Below are the code and all the weights of a small trained network. Each question names an input and a class and asks about switching units off, where a switched-off unit gives its printed mean instead of its output.

import numpy as np


def w(rows, s, z=0):
    codes = np.array(rows[::2]) - 128.0
    scale = np.full(codes.shape[1], s)
    scale[-1] = z or s
    return codes * scale


def norm(h):
    return h / np.sqrt((h * h).mean(-1, keepdims=True) + 1e-5)


def f(y):
    return y / 2 * (1 + np.tanh(0.7978845608 * (y + 0.044715 * y**3)))


def log_softmax(a):
    a = a - a.max(-1, keepdims=True)
    return a - np.log(np.exp(a).sum(-1, keepdims=True))


def net(x, mask):
    res = np.array(x, float).reshape(1, 3) / 4 @ E
    u = 0
    for l in range(2):
        y = f(norm(res) @ A[l][:, :-1].T + A[l][:, -1])
        res = res + np.where(mask[u : u + 5], y, B[l][:, -1]) @ B[l][:, :-1]
        u += 5
    return log_softmax(norm(res)[-1] @ U[:, :-1].T + U[:, -1])


A, B = {}, {}
E = w([
[71,136,90,152,44,127,206,161],'x0',
[108,133,197,187,134,137,73,176],'x1',
[76,8,91,2,156,20,127,158],'x2',
],0.007)
A[0] = w([
[110,179,74,229,178,31,87,173,127],'0.n0',
[198,99,109,171,64,2,222,141,64],'0.n1',
[135,209,229,96,219,96,154,108,52],'0.n2',
[87,85,163,134,61,127,100,164,249],'0.n3',
[60,140,118,163,102,128,134,136,68],'0.n4',
],0.0061,0.0015)
B[0] = w([
[44,70,147,90,210,186,130,160,171],'0.n0',
[244,85,177,126,116,74,61,154,234],'0.n1',
[127,90,131,111,87,161,210,179,214],'0.n2',
[168,254,190,92,214,155,106,138,253],'0.n3',
[135,70,164,174,62,193,107,132,173],'0.n4',
],0.0071,0.0018)
A[1] = w([
[86,74,57,35,171,64,114,132,246],'1.n0',
[153,188,91,210,99,188,109,124,95],'1.n1',
[143,184,180,182,158,232,109,61,213],'1.n2',
[129,103,155,131,31,94,161,152,2],'1.n3',
[133,167,2,37,138,69,110,107,247],'1.n4',
],0.0074,0.0028)
B[1] = w([
[154,121,132,145,148,163,138,35,229],'1.n0',
[94,118,67,179,109,254,138,89,210],'1.n1',
[102,158,86,103,122,90,146,134,254],'1.n2',
[159,158,108,125,176,120,167,180,135],'1.n3',
[151,43,209,131,205,126,130,64,205],'1.n4',
],0.009)
U = w([
[196,186,70,47,122,77,154,156,84],'0',
[185,34,194,72,214,58,129,2,196],'1',
[39,244,20,201,103,239,168,74,184],'2',
[175,159,165,89,59,116,125,191,70],'3',
[45,84,84,147,49,25,120,106,8],'4',
[95,92,59,122,42,53,62,129,1],'5',
[171,117,106,197,64,76,196,161,79],'6',
[29,205,213,114,206,80,70,201,129],'7',
],0.0093,0.0065)

Each question gives the input, the list of numbers given to net, and the class t.
The units are the neurons (one row each of A and B). Each row of codes is followed by its name. A weight is (code - 128) times the scale printed after its matrix; where a second scale follows, it is the last column's (A, B and U).
mask holds one flag per neuron, layer by layer. A switched-off neuron (its flag False) gives its mean, the last column of its row in B, instead of its output. The means were averaged over made-up inputs and are rounded, as every weight is.
A unit's drop is (log p(t) with every unit on - log p(t) with that unit switched off) / (log p(t) with every unit on - log p(t) with every unit switched off).
The circuit of an input: a set's keep is (log p(t) with only the set's units on - log p(t) with every unit switched off) / (log p(t) with every unit on - log p(t) with every unit switched off). Starting from all 10 units, units are removed one at a time, each time the one whose removal leaves the highest keep (on an exact tie, the one counted first), for as long as the keep stays at least 0.8.
circuit, biggest first: the units of the circuit, biggest drop first
most important unit: the unit with the biggest drop
top k neurons: the k neurons with the biggest drops, biggest first
k most important neurons of layer l: the k neurons of layer l with the biggest drops, biggest first
drop of u: that unit's drop, to one decimal
input [7,-1,2], class 0: top neuron => (0.n4)
input [-5,6,0], class 7: circuit, biggest first => (1.n4, 1.n0)
input [6,5,1], class 7: circuit, biggest first => (1.n1, 0.n3)
input [5,0,0], class 3: circuit, biggest first => (0.n1, 1.n0, 1.n1)
input [4,8,6], class 7: top 3 neurons => (0.n3, 1.n4, 0.n4)
input [2,4,0], class 7: circuit, biggest first => (1.n1, 1.n0)
input [4,5,4], class 7: top 2 neurons => (0.n3, 1.n4)
input [-3,8,3], class 7: top 2 neurons => (1.n4, 0.n3)
input [-3,6,-2], class 7: top 2 neurons => (0.n0, 1.n0)
input [6,-5,-1], class 6: top 3 neurons => (0.n1, 0.n4, 1.n0)
input [-3,8,-1], class 7: 2 most important neurons of layer 1 => (1.n1, 1.n0)
input [-7,3,-3], class 2: top 2 neurons => (1.n4, 0.n1)
input [7,-5,0], class 6: 3 most important neurons of layer 0 => (0.n4, 0.n1, 0.n0)
input [7,6,8], class 1: most important unit => 1.n0
input [4,5,1], class 7: 2 most important neurons of layer 1 => (1.n1, 1.n0)
input [1,8,2], class 7: drop of 1.n1 => 0.1
input [-8,0,-5], class 2: drop of 0.n0 => 0.0
input [-1,8,1], class 7: drop of 1.n1 => 0.1
